arr = [ 80  -9  43 -62]
arr[-4] => 80
arr[-2] => 43
arr[3] => -62

data = [-16 -87 -20  -3 -37 -12]
data[0]: -16
data[-4]: -20

A =
[[ 32  10 -25  15   3  13 -32  35 -41]
 [ 26 -38  11   6   9  -4  15  34 -58]
 [-21  23  -3  -2   3 -16  19 -25 -27]
 [-23 -31  14  14 -24  15  18   7  11]
 [-53  83  -9 -40 -28   2  72 -66 -58]
 [ 12 -63  -6   7   7   1 -15  17 -16]
 [ 35 -20   5  18  15  -7 -55  51  49]
 [ 14  13  10   0 -27   7  20  53 -40]
 [-23 -17  19 -22 -24  -1  48  -1  44]
 [ 24 -61   4   1 -11 -16 -15   9 -19]
 [-50  83  -7 -38 -26   1  70 -64 -53]
 [ 27   7 -27  13  10  11 -35  17 -34]]
A[-12,-9] -> 32
A[0,6] -> -32
A[-11,-4] -> -4
A[0,-6] -> 15
A[-2,6] -> 70
A[9,6] -> -15
A[-6,8] -> 49
A[-7] -> [12, -63, -6, 7, 7, 1, -15, 17, -16]
A[-8,0] -> -53
A[:, -6] -> [15, 6, -2, 14, -40, 7, 18, 0, -22, 1, -38, 13]
A[0,-4] -> 13
A[-8,-6] -> -40
A[-11,-7] -> 11
A[9,-7] -> 4
A[2,4] -> 3
A[-9,-6] -> 14
A[8] -> [-23, -17, 19, -22, -24, -1, 48, -1, 44]
A[-8,-1] -> -58
A[-1,0] -> 27
A[-5,-7] -> 10
A[-4,3] -> -22
A[6,7] -> 51
A[6,-8] -> -20
A[-11,-6] -> 6
A[-6,-4] -> -7
A[-3,3] -> 1
A[:, -9] -> [32, 26, -21, -23, -53, 12, 35, 14, -23, 24, -50, 27]
A[-9,-8] -> -31
A[-2,3] -> -38
A[-7,-9] -> 12
A[:, 6] -> [-32, 15, 19, 18, 72, -15, -55, 20, 48, -15, 70, -35]
A[9,0] -> 24
A[-6,6] -> -55
A[0,7] -> 35

X =
[[37 30 32 55 41 43 28 43 53 75 43]
 [36 51 46 38 28 43 36 33 36 61 31]
 [59 25 42 13 52 47 42 38 52 65 54]
 [37 36 23 57 45 39 63 58 65 50 47]
 [42 55 52 43 37 43 43 37 34 43 35]
 [66 37 60 25 56 52 38 31 46 49 53]
 [29 40 28 54 49 40 70 59 63 38 57]
 [44 59 59 49 40 46 50 42 30 30 37]
 [70 44 63 29 58 58 39 33 42 33 58]
 [28 43 31 62 54 41 73 65 67 22 65]
 [42 63 60 52 42 44 52 40 25 13 48]
 [68 50 72 34 63 61 45 37 40 18 64]
 [36 39 33 57 43 35 74 71 60 39 56]
 [39 65 62 45 44 43 70 43 27  3 47]]
Indices start at 0.
(0, 0): 37
(0, 7): 43
(0, 8): 53
(7, 3): 49
(3, 5): 39
(9, 7): 65
(12, 5): 35
(10, 2): 60
(3, 10): 47
(1, 2): 46
(10, 7): 40
(9, 0): 28
(6, 8): 63
(2, 4): 52
(2, 3): 13
(3, 0): 37
(8, 9): 33
(8, 6): 39
(1, 0): 36
(2, 8): 52
(13, 8): 27
(8, 10): 58
(13, 6): 70
(4, 8): 34
(6, 10): 57
(4, 5): 43
(9, 5): 41
(0, 1): 30
(8, 3): 29
(6, 5): 40
(8, 1): 44
(10, 10): 48
(9, 4): 54
(1, 10): 31
(11, 10): 64

M =
[[49 51 50 56 49 46 48 42 49 50 46 51 45 52 45]
 [39 58 38 57 52 49 49 47 49 61 52 62 52 45 62]
 [52 48 52 48 49 50 50 51 50 48 49 47 50 50 48]
 [41 58 44 65 50 43 47 36 49 58 45 60 44 50 50]
 [46 52 45 49 51 51 50 52 49 53 52 53 53 47 56]
 [49 51 50 54 49 48 49 45 49 51 47 51 47 51 47]
 [61 41 61 41 47 51 50 53 51 38 48 37 48 55 37]
 [50 49 50 50 49 50 50 49 50 49 49 49 49 50 49]
 [70 35 70 34 45 52 51 56 51 28 46 27 47 58 27]
 [49 50 48 46 51 52 51 55 50 51 53 50 53 47 55]
 [43 54 43 52 52 50 50 51 49 56 52 56 53 46 59]
 [46 53 46 55 50 48 49 46 49 54 49 54 48 49 52]
 [77 31 79 35 42 49 50 50 52 21 41 21 41 64 14]
 [45 54 48 61 50 44 47 38 49 54 45 55 44 51 47]]
Rows and columns are counted from 0.
(0, 0) -> 49
(12, 10) -> 41
(2, 14) -> 48
(8, 13) -> 58
(2, 8) -> 50
(3, 3) -> 65
(5, 2) -> 50
(11, 12) -> 48
(10, 14) -> 59
(6, 14) -> 37
(9, 12) -> 53
(6, 0) -> 61
(0, 13) -> 52
(11, 1) -> 53
(9, 7) -> 55
(3, 8) -> 49
(6, 8) -> 51
(1, 3) -> 57
(9, 5) -> 52
(8, 1) -> 35
(12, 12) -> 41
(4, 7) -> 52
(7, 4) -> 49
(9, 10) -> 53
(9, 11) -> 50
(12, 8) -> 52
(9, 6) -> 51
(4, 9) -> 53
(10, 7) -> 51
(2, 9) -> 48
(0, 4) -> 49
(5, 10) -> 47
(6, 5) -> 51
(11, 14) -> 52
(4, 14) -> 56
(4, 5) -> 51

x =
[[-36 -14  23   0 -30  32  38  11]
 [ 53  37 -42 -43 -70  18 -14  45]
 [ 59 -30  19   5  36  52  52  -1]
 [  5 -98  -9  -7  27  10 -30  51]
 [-71 -21  17 -23  52 -10 -42 -16]
 [ 25  23  10 -49   1 -41  39  38]
 [-19 -32 -47 -72  -2  11   2 -47]]
x[0][0]	-36
x[1][2]	-42
x[0]	[-36, -14, 23, 0, -30, 32, 38, 11]
x[6][2]	-47
x[2][5]	52
x[5][6]	39
x[0][2]	23
x[2][0]	59
x[3][0]	5
x[4][7]	-16
x[1]	[53, 37, -42, -43, -70, 18, -14, 45]
x[:, 0]	[-36, 53, 59, 5, -71, 25, -19]
x[0][6]	38
x[6][5]	11
x[6][0]	-19
x[:, 2]	[23, -42, 19, -9, 17, 10, -47]
x[:, 1]	[-14, 37, -30, -98, -21, 23, -32]
x[5][7]	38
x[1][7]	45
x[3][3]	-7
x[0][7]	11
x[:, 3]	[0, -43, 5, -7, -23, -49, -72]
x[0][1]	-14
x[2][2]	19
x[4][2]	17
x[5][5]	-41
